Here is a tiny trained network, its code and every weight. The questions are about switching its units off for an input and a target symbol, where a switched-off unit gives its printed mean instead of its output.

import numpy as np


def w(rows, s, z=0):
    codes = np.array(rows[::2]) - 128.0
    scale = np.full(codes.shape[1], s)
    scale[-1] = z or s
    return codes * scale


def f(y):
    return np.maximum(y, 0)


def softmax(a):
    e = np.exp(a - a.max(-1, keepdims=True))
    return e / e.sum(-1, keepdims=True)


def log_softmax(a):
    a = a - a.max(-1, keepdims=True)
    return a - np.log(np.exp(a).sum(-1, keepdims=True))


def net(x, mask):
    ids = ['ΘΛΣαγεζμξπτφω'.index(c) for c in x.split()]
    T = len(ids)
    res = E[ids] + P[:T]
    r = res
    for j in range(2):
        rows = slice(2 * j, 2 * j + 2)
        q, k, v = (r @ M[0][rows].T for M in (Q, K, V))
        z = softmax(np.where(np.tri(T) > 0, q @ k.T / 2**0.5, -1e9)) @ v
        o = O[0][rows]
        res = res + np.where(mask[j], z, o[:, -1]) @ o[:, :-1]
    y = f(res @ A[0][:, :-1].T + A[0][:, -1])
    res = res + np.where(mask[2:10], y, B[0][:, -1]) @ B[0][:, :-1]
    return log_softmax(res[-1] @ U[:, :-1].T + U[:, -1])


Q, K, V, O, A, B = {}, {}, {}, {}, {}, {}
E = w([
[173,84,158,86,180,119],'Θ',
[125,189,178,78,177,150],'Λ',
[144,168,119,25,46,136],'Σ',
[164,105,57,149,51,100],'α',
[151,63,82,87,165,105],'γ',
[125,76,109,173,254,100],'ε',
[149,167,138,69,118,49],'ζ',
[113,141,106,20,200,103],'μ',
[179,144,119,43,141,172],'ξ',
[141,166,192,48,219,59],'π',
[150,190,119,196,117,35],'τ',
[123,176,53,127,167,141],'φ',
[195,128,150,196,93,158],'ω',
],0.02)
P = w([
[85,110,136,127,80,133],'0',
[88,130,145,127,124,114],'1',
[108,150,148,124,135,114],'2',
[132,150,140,129,150,109],'3',
[158,157,126,122,148,111],'4',
[182,150,112,116,160,110],'5',
[203,153,107,115,168,106],'6',
[230,161,91,116,174,107],'7',
[247,162,86,112,176,111],'8',
[255,153,88,96,207,104],'9',
],0.0099)
Q[0] = w([
[93,64,143,111,132,118],'H1',
[55,90,133,158,66,184],'H1',
[123,179,101,102,155,91],'H2',
[195,133,72,67,168,9],'H2',
],0.014)
K[0] = w([
[47,140,112,83,80,100],'H1',
[4,45,168,99,87,127],'H1',
[136,159,29,127,178,86],'H2',
[254,248,53,105,193,106],'H2',
],0.0094)
V[0] = w([
[255,76,187,227,124,184],'H1',
[86,59,99,68,143,90],'H1',
[139,143,124,136,85,24],'H2',
[194,126,202,83,112,127],'H2',
],0.0076)
O[0] = w([
[11,117,162,168,117,132,5],'H1',
[169,88,98,164,172,128,95],'H1',
[83,98,190,97,124,32,192],'H2',
[168,13,167,144,88,162,105],'H2',
],0.011,0.0031)
A[0] = w([
[88,126,109,70,127,197,106],'N1',
[149,135,226,48,212,222,153],'N2',
[146,112,106,163,126,255,172],'N3',
[117,140,104,201,70,164,102],'N4',
[163,204,58,113,138,104,123],'N5',
[196,30,209,194,87,100,253],'N6',
[171,141,79,93,147,249,122],'N7',
[137,217,241,149,171,180,29],'N8',
],0.0083,0.0062)
B[0] = w([
[135,200,85,238,89,101,140],'N1',
[254,159,111,202,52,102,206],'N2',
[55,197,190,127,205,186,146],'N3',
[115,22,91,88,127,102,136],'N4',
[86,95,115,177,85,54,249],'N5',
[88,115,201,105,136,180,205],'N6',
[132,148,40,135,124,182,196],'N7',
[141,145,91,37,235,210,144],'N8',
],0.0084,0.012)
U = w([
[126,33,109,185,20,149,93],'Θ',
[128,78,120,163,231,151,128],'Λ',
[62,206,204,175,123,166,254],'Σ',
[82,142,170,142,136,219,165],'α',
[101,144,163,47,125,84,130],'γ',
[69,145,59,151,181,177,156],'ε',
[152,156,77,168,129,92,121],'ζ',
[151,138,121,177,83,233,64],'μ',
[173,130,174,54,189,124,77],'ξ',
[146,41,45,2,187,172,92],'π',
[147,171,130,57,184,238,182],'τ',
[105,140,109,52,17,175,59],'φ',
[192,68,160,154,116,168,179],'ω',
],0.0082,0.0053)

Each question gives the input, a string of symbols that net reads in full, and the target symbol t.
The units are the heads (2 rows each of Q, K, V and O) and the neurons (one row each of A and B). Each row of codes is followed by its name. A weight is (code - 128) times the scale printed after its matrix; where a second scale follows, it is the last column's (O, A, B and U).
mask holds one flag per unit, heads first, then neurons. A switched-off unit (its flag False) gives its mean, the last column of its rows in O or B, instead of its output. The means were averaged over made-up inputs and are rounded, as every weight is.
A unit's drop is (log p(t) with every unit on - log p(t) with that unit switched off) / (log p(t) with every unit on - log p(t) with every unit switched off).
The circuit of an input: a set's keep is (log p(t) with only the set's units on - log p(t) with every unit switched off) / (log p(t) with every unit on - log p(t) with every unit switched off). Starting from all 10 units, units are removed one at a time, each time the one whose removal leaves the highest keep (on an exact tie, the one counted first), for as long as the keep stays at least 0.8.
units of the circuit, in order: the units of the circuit, biggest drop first
top k neurons: the k neurons with the biggest drops, biggest first
which heads matter: for each layer, one digit per head in row order, 1 if its drop is at least 0.15 and else 0, layers parted by /
input τ φ ζ φ φ π ε ω ζ Λ, target Σ: units of the circuit, in order => H1
input φ Λ π Λ ζ π Λ, target ω: units of the circuit, in order => N2, H2
input γ γ ζ ζ, target ξ: units of the circuit, in order => H2, H1, N5
input ζ τ γ φ ξ π φ ζ φ ξ, target ζ: which heads matter => 00
input φ ζ φ π φ φ ζ Θ, target ζ: which heads matter => 01
input ξ ε Λ, target τ: which heads matter => 01
input α ζ φ ξ ω ε π Θ π, target ω: which heads matter => 01
input γ ζ τ, target γ: which heads matter => 01
input ξ Λ τ γ, target γ: which heads matter => 01
input ζ π ω φ τ φ ω ξ φ, target ε: which heads matter => 01
input τ γ ε π φ Θ τ ε φ, target ε: units of the circuit, in order => N2, H2, N7
input ζ φ ζ π φ ε Σ, target ζ: units of the circuit, in order => H2, N6, N1
input μ ζ ε γ π Θ, target ω: units of the circuit, in order => H2, N2
input π τ Λ μ, target ζ: which heads matter => 00
input ε ξ γ ζ Θ μ γ Θ ω π, target Σ: which heads matter => 10
input φ φ π, target ζ: which heads matter => 11
input Σ φ ζ ζ ζ Θ Λ ξ, target μ: which heads matter => 01
input γ φ φ φ Σ φ α Λ, target ζ: top 4 neurons => N2, N5, N6, N3
input φ α φ ε φ ζ γ τ ε Σ, target γ: top 2 neurons => N7, N2
input φ φ ζ φ φ γ Θ, target ζ: top 2 neurons => N2, N6
input Θ ε ω φ τ Σ π φ π, target ζ: units of the circuit, in order => N2
input ε μ ζ φ φ ξ, target ζ: units of the circuit, in order => N2, N6, N1
input φ Λ ω φ, target Σ: top 2 neurons => N7, N1
input ξ π ζ Λ τ γ, target γ: units of the circuit, in order => H2, H1
